Here is a tiny trained network, its code and every weight. The questions are about switching its units off for an input and a class, where a switched-off unit gives its printed mean instead of its output.

import numpy as np


def w(rows, s, z=0):
    codes = np.array(rows[::2]) - 128.0
    scale = np.full(codes.shape[1], s)
    scale[-1] = z or s
    return codes * scale


def f(y):
    return np.maximum(y, 0)


def log_softmax(a):
    a = a - a.max(-1, keepdims=True)
    return a - np.log(np.exp(a).sum(-1, keepdims=True))


def net(x, mask):
    res = np.array(x, float).reshape(1, 5) / 4 @ E
    y = f(res @ A[0][:, :-1].T + A[0][:, -1])
    res = res + np.where(mask, y, B[0][:, -1]) @ B[0][:, :-1]
    return log_softmax(res[-1] @ U[:, :-1].T + U[:, -1])


A, B = {}, {}
E = w([
[59,194,220,51,65,168,131,156,189,39],'x0',
[62,206,139,231,224,177,193,66,117,107],'x1',
[207,160,62,93,170,195,39,62,174,55],'x2',
[151,200,64,85,170,169,199,228,210,210],'x3',
[187,158,61,174,6,211,203,181,2,55],'x4',
],0.0059)
A[0] = w([
[60,96,181,155,97,80,192,173,88,178,55],'N0',
[78,186,190,84,96,168,137,142,168,69,54],'N1',
[58,99,182,160,96,76,198,180,93,182,63],'N2',
[111,34,194,148,79,61,46,31,66,54,69],'N3',
[190,50,116,33,39,78,69,181,145,146,73],'N4',
[193,55,119,38,49,74,70,181,139,142,78],'N5',
[201,163,67,111,160,205,62,75,162,69,52],'N6',
[67,89,201,83,223,28,54,79,227,187,29],'N7',
[199,142,79,105,147,193,71,72,154,67,6],'N8',
[198,156,80,112,147,199,61,75,157,61,62],'N9',
[189,104,57,177,130,132,148,130,59,161,96],'N10',
[195,54,121,34,44,79,64,188,139,146,67],'N11',
[187,81,44,197,189,104,135,99,83,208,46],'N12',
[68,102,175,158,98,76,187,183,94,175,85],'N13',
[74,188,184,87,98,164,130,146,165,74,59],'N14',
[74,114,173,153,77,90,200,189,80,159,43],'N15',
[77,183,186,85,94,164,140,141,165,69,25],'N16',
[166,82,66,173,202,89,104,89,123,203,55],'N17',
[181,154,73,165,7,206,184,188,15,52,45],'N18',
[74,200,135,203,202,180,178,62,126,112,46],'N19',
[69,100,185,166,97,70,195,185,100,182,73],'N20',
[160,225,54,73,188,181,220,254,236,229,93],'N21',
[84,183,180,88,108,162,132,152,163,76,70],'N22',
[89,94,186,186,120,113,87,26,70,58,33],'N23',
[188,82,39,196,192,104,138,102,81,215,41],'N24',
[87,179,175,86,101,159,135,143,167,80,20],'N25',
[69,194,144,215,202,172,173,57,115,105,11],'N26',
],0.0057,0.0024)
B[0] = w([
[188,170,67,73,165,91,90,81,135,106,179],'N0',
[176,74,180,130,75,75,108,167,151,68,175],'N1',
[187,169,68,66,163,93,93,77,132,109,183],'N2',
[81,182,124,148,59,181,51,160,42,222,220],'N3',
[88,190,123,206,210,131,196,185,113,95,208],'N4',
[74,198,125,212,215,130,200,189,113,97,205],'N5',
[189,173,57,59,175,73,96,81,127,103,196],'N6',
[221,87,205,130,120,253,226,26,216,246,243],'N7',
[199,172,68,69,172,85,105,73,136,109,182],'N8',
[185,171,58,61,172,84,100,72,130,112,194],'N9',
[161,51,209,130,65,104,134,154,178,82,187],'N10',
[79,196,126,215,219,126,203,188,113,95,207],'N11',
[162,66,192,122,59,64,102,181,156,43,198],'N12',
[194,176,58,59,171,89,87,67,130,106,180],'N13',
[177,75,181,131,74,77,107,168,154,67,173],'N14',
[202,163,70,58,166,102,100,66,147,115,176],'N15',
[178,80,182,130,75,80,109,165,152,69,170],'N16',
[171,58,204,122,49,97,121,159,165,67,191],'N17',
[208,72,215,117,138,254,229,16,238,250,254],'N18',
[78,179,123,202,195,111,180,203,106,85,187],'N19',
[193,173,61,61,165,92,87,70,127,109,184],'N20',
[55,168,134,138,17,192,7,158,3,236,228],'N21',
[172,71,181,127,71,77,107,170,146,69,170],'N22',
[89,187,121,156,87,175,74,164,50,211,194],'N23',
[160,67,186,124,58,65,99,181,155,53,200],'N24',
[178,78,179,134,70,80,103,169,143,78,162],'N25',
[83,190,133,217,207,114,200,211,113,87,185],'N26',
],0.0057,0.0083)
U = w([
[162,70,190,114,131,244,230,31,213,201,102],'0',
[146,31,185,121,58,28,91,188,156,45,114],'1',
[159,178,18,25,202,58,74,54,123,102,118],'2',
[72,184,120,233,242,119,221,209,101,93,114],'3',
[80,161,125,134,39,193,2,157,11,224,123],'4',
[55,44,90,102,133,132,143,108,129,129,255],'5',
],0.0095,0.0087)

Each question gives the input, the list of numbers given to net, and the class t.
The units are the neurons (one row each of A and B). Each row of codes is followed by its name. A weight is (code - 128) times the scale printed after its matrix; where a second scale follows, it is the last column's (A, B and U).
mask holds one flag per neuron, in row order. A switched-off neuron (its flag False) gives its mean, the last column of its row in B, instead of its output. The means were averaged over made-up inputs and are rounded, as every weight is.
A unit's drop is (log p(t) with every unit on - log p(t) with that unit switched off) / (log p(t) with every unit on - log p(t) with every unit switched off).
The circuit of an input: a set's keep is (log p(t) with only the set's units on - log p(t) with every unit switched off) / (log p(t) with every unit on - log p(t) with every unit switched off). Starting from the 12 units with the biggest drops (on a tie, the unit counted first), units are removed one at a time, each time the one whose removal leaves the highest keep (on an exact tie, the one counted first), for as long as the keep stays at least 0.8.
circuit, biggest first: the units of the circuit, biggest drop first
top k neurons: the k neurons with the biggest drops, biggest first
drop when u is switched off: that unit's drop, to one decimal
input [-2,6,-2,-8,8], class 0: circuit, biggest first -> [N18]
input [6,-6,1,-8,5], class 4: top 3 neurons -> [N3, N23, N7]
input [-2,7,5,0,-4], class 3: top 3 neurons -> [N26, N19, N18]
input [-4,3,-3,-4,-3], class 1: circuit, biggest first -> [N18, N17]
input [4,5,6,0,5], class 2: top 3 neurons -> [N7, N6, N9]
input [-1,5,3,-5,-2], class 3: top 4 neurons -> [N21, N26, N19, N18]
input [0,-1,-1,7,-6], class 4: top 2 neurons -> [N21, N18]
input [-3,1,4,8,6], class 4: top 2 neurons -> [N21, N7]
input [-1,-4,-7,7,-6], class 2: top 4 neurons -> [N18, N20, N13, N2]
input [-5,-3,-1,4,3], class 1: top 2 neurons -> [N7, N3]
input [-1,2,1,4,-2], class 4: top 2 neurons -> [N21, N18]
input [7,8,6,-4,-4], class 3: top 2 neurons -> [N26, N19]
input [2,0,-4,-4,-3], class 2: top 2 neurons -> [N18, N21]
input [1,-6,0,8,-3], class 4: circuit, biggest first -> [N21]
input [2,2,2,3,-3], class 5: top 2 neurons -> [N18, N3]
input [8,8,-7,-2,6], class 1: drop when N7 is switched off -> 0.2
input [3,6,-6,4,0], class 2: drop when N11 is switched off -> 0.1
input [-1,-7,6,-5,-3], class 3: drop when N5 is switched off -> 0.3
